Here is a tiny trained network, its code and every weight. The questions are about switching its units off for an input and a target symbol, where a switched-off unit gives its printed mean instead of its output.

import numpy as np


def w(rows, s, z=0):
    codes = np.array(rows[::2]) - 128.0
    scale = np.full(codes.shape[1], s)
    scale[-1] = z or s
    return codes * scale


def f(y):
    return np.maximum(y, 0)


def softmax(a):
    e = np.exp(a - a.max(-1, keepdims=True))
    return e / e.sum(-1, keepdims=True)


def log_softmax(a):
    a = a - a.max(-1, keepdims=True)
    return a - np.log(np.exp(a).sum(-1, keepdims=True))


def net(x, mask):
    ids = ['αγεζητω'.index(c) for c in x.split()]
    T = len(ids)
    res = E[ids] + P[:T]
    u = 0
    for l in range(2):
        q, k, v = (res @ M[l].T for M in (Q, K, V))
        z = softmax(np.where(np.tri(T) > 0, q @ k.T / 2**0.5, -1e9)) @ v
        res = res + np.where(mask[u], z, O[l][:, -1]) @ O[l][:, :-1]
        u += 1
        y = f(res @ A[l][:, :-1].T + A[l][:, -1])
        res = res + np.where(mask[u : u + 4], y, B[l][:, -1]) @ B[l][:, :-1]
        u += 4
    return log_softmax(res[-1] @ U[:, :-1].T + U[:, -1])


Q, K, V, O, A, B = {}, {}, {}, {}, {}, {}
E = w([
[145,164,81,142,133,115,45,193,110,132,92,145],'α',
[157,79,96,121,108,106,133,200,72,161,98,86],'γ',
[120,130,71,135,163,108,108,105,86,162,116,160],'ε',
[159,149,118,181,128,134,139,90,164,81,162,222],'ζ',
[124,119,134,96,166,81,106,192,100,146,191,123],'η',
[133,76,127,141,105,113,116,119,99,163,118,148],'τ',
[232,82,134,128,78,254,108,126,135,156,103,145],'ω',
],0.024)
P = w([
[105,191,131,140,78,175,16,73,2,82,117,133],'0',
[133,151,85,66,71,85,105,120,227,170,134,81],'1',
[143,158,98,118,101,83,103,119,162,188,134,112],'2',
[132,151,127,117,154,86,118,104,131,197,133,120],'3',
[149,143,151,62,146,101,133,109,103,208,119,147],'4',
[148,146,133,90,172,102,143,126,68,199,99,180],'5',
[153,116,151,58,173,122,165,137,56,239,79,185],'6',
],0.0084)
Q[0] = w([
[20,174,107,184,127,95,138,89,202,158,109,75],'L0H1',
[48,173,152,113,204,188,182,140,148,23,131,3],'L0H1',
],0.0056)
K[0] = w([
[215,101,94,100,147,114,147,145,214,206,54,119],'L0H1',
[162,165,2,160,174,53,144,143,199,151,95,44],'L0H1',
],0.0055)
V[0] = w([
[209,62,34,95,222,1,150,53,147,139,174,138],'L0H1',
[105,45,215,85,171,184,125,48,54,128,211,76],'L0H1',
],0.0046)
O[0] = w([
[189,184,140,174,8,112,184,179,112,177,85,152,4],'L0H1',
[189,125,78,183,167,130,125,153,114,138,159,97,37],'L0H1',
],0.013,0.0032)
A[0] = w([
[143,155,18,105,119,81,143,168,91,131,78,40,129],'L0N1',
[129,110,153,196,105,144,59,123,133,136,82,172,1],'L0N2',
[119,235,116,124,254,112,156,99,211,188,135,241,122],'L0N3',
[132,115,247,146,5,4,121,243,147,125,200,219,192],'L0N4',
],0.0049,0.00098)
B[0] = w([
[143,89,121,211,77,214,64,141,122,105,106,161,255],'L0N1',
[25,120,121,9,153,84,115,102,237,190,164,134,206],'L0N2',
[79,123,154,149,144,157,113,192,99,98,77,116,227],'L0N3',
[51,138,255,223,187,114,132,145,177,142,16,55,209],'L0N4',
],0.0084,0.0044)
Q[1] = w([
[71,81,49,116,45,145,210,155,49,193,149,253],'L1H1',
[87,21,193,102,175,176,23,163,109,199,31,156],'L1H1',
],0.0049)
K[1] = w([
[106,213,143,151,32,203,89,83,92,92,128,96],'L1H1',
[161,3,164,154,91,116,170,35,20,84,23,249],'L1H1',
],0.0045)
V[1] = w([
[131,101,141,196,166,173,153,190,114,42,166,77],'L1H1',
[171,2,203,110,194,36,172,175,122,148,108,57],'L1H1',
],0.006)
O[1] = w([
[11,102,134,110,87,252,136,130,169,172,139,130,4],'L1H1',
[96,81,208,130,102,51,80,128,114,100,94,189,108],'L1H1',
],0.012,0.0045)
A[1] = w([
[183,119,137,167,67,183,182,190,247,107,128,254,7],'L1N1',
[214,227,99,184,93,130,156,124,106,254,95,112,9],'L1N2',
[172,127,75,130,79,159,124,64,114,92,123,133,140],'L1N3',
[139,142,125,129,140,128,78,145,75,66,137,70,144],'L1N4',
],0.0057,0.0011)
B[1] = w([
[116,169,164,150,185,115,66,94,118,171,195,109,151],'L1N1',
[67,147,181,107,155,81,85,91,28,84,134,98,218],'L1N2',
[69,105,194,161,129,121,188,51,252,138,105,174,169],'L1N3',
[152,100,86,143,82,115,193,122,151,118,132,160,255],'L1N4',
],0.011,0.0051)
U = w([
[153,137,109,111,177,90,124,86,184,93,95,152,183],'α',
[76,184,124,132,122,203,178,103,190,147,56,149,134],'γ',
[85,201,174,133,159,183,132,149,131,59,156,117,81],'ε',
[113,197,85,71,213,163,174,124,137,131,92,125,49],'ζ',
[110,118,133,163,85,122,79,112,147,104,163,162,138],'η',
[227,135,80,138,208,148,116,146,166,150,224,143,255],'τ',
[53,98,141,73,131,172,120,146,162,2,170,144,14],'ω',
],0.0062,0.0024)

Each question gives the input, a string of symbols that net reads in full, and the target symbol t.
The units are the heads (2 rows each of Q, K, V and O) and the neurons (one row each of A and B). Each row of codes is followed by its name. A weight is (code - 128) times the scale printed after its matrix; where a second scale follows, it is the last column's (O, A, B and U).
mask holds one flag per unit, layer by layer, with each layer's heads first. A switched-off unit (its flag False) gives its mean, the last column of its rows in O or B, instead of its output. The means were averaged over made-up inputs and are rounded, as every weight is.
A unit's drop is (log p(t) with every unit on - log p(t) with that unit switched off) / (log p(t) with every unit on - log p(t) with every unit switched off).
The circuit of an input: a set's keep is (log p(t) with only the set's units on - log p(t) with every unit switched off) / (log p(t) with every unit on - log p(t) with every unit switched off). Starting from all 10 units, units are removed one at a time, each time the one whose removal leaves the highest keep (on an exact tie, the one counted first), for as long as the keep stays at least 0.8.
circuit, biggest first: the units of the circuit, biggest drop first
unit that matters most: the unit with the biggest drop
top k neurons: the k neurons with the biggest drops, biggest first
top k neurons in layer l: the k neurons of layer l with the biggest drops, biggest first
drop when u is switched off: that unit's drop, to one decimal
input ζ ω ε, target ζ: top 2 neurons	L1N2, L0N3
input ε α α γ, target ε: circuit, biggest first	L0H1, L1N2, L1H1
input η ε α α η, target ε: top 2 neurons	L0N4, L0N1
input γ α α α, target γ: circuit, biggest first	L1H1, L0N1, L0H1
input α τ τ α ω, target α: top 2 neurons	L0N1, L1N3
input γ ε α τ ζ, target ε: unit that matters most	L1N1
input α τ α η, target α: circuit, biggest first	L1H1, L0N4, L0H1, L0N1
input ε α α, target ε: top 3 neurons	L1N2, L0N4, L0N1
input α ε ω α γ ζ, target ε: top 3 neurons	L0N3, L1N1, L0N4
input η τ τ α, target η: top 2 neurons	L0N1, L0N4
input α γ α γ τ γ α, target η: circuit, biggest first	L1H1, L0N1
input γ α γ ζ, target γ: circuit, biggest first	L0H1, L0N4
input α τ ζ α τ γ, target η: circuit, biggest first	L1H1, L0N1, L0H1, L0N4
input ζ ε α α α α, target ζ: top neuron	L1N2
input γ ω ζ ζ γ, target γ: top 2 neurons	L0N4, L0N1
input ε ζ ζ ω α η, target ε: circuit, biggest first	L0H1, L0N4, L1N2, L1H1
input ε α α γ ζ α, target ε: top 2 neurons	L1N2, L1N4
input ω α α, target τ: top 3 neurons	L0N4, L1N2, L0N2
input τ α α η τ, target τ: top 2 neurons in layer 0	L0N4, L0N3
input α η ζ α τ α γ, target η: unit that matters most	L1H1
input ω τ α α γ ω, target ω: top 2 neurons	L0N1, L0N2
input α τ τ ω, target α: drop when L0N2 is switched off	0.1
input τ α α α α τ, target τ: drop when L0H1 is switched off	0.3
input ω τ η α α ζ, target ω: drop when L0H1 is switched off	1.2
input ω γ α γ α α, target ω: drop when L1H1 is switched off	0.9
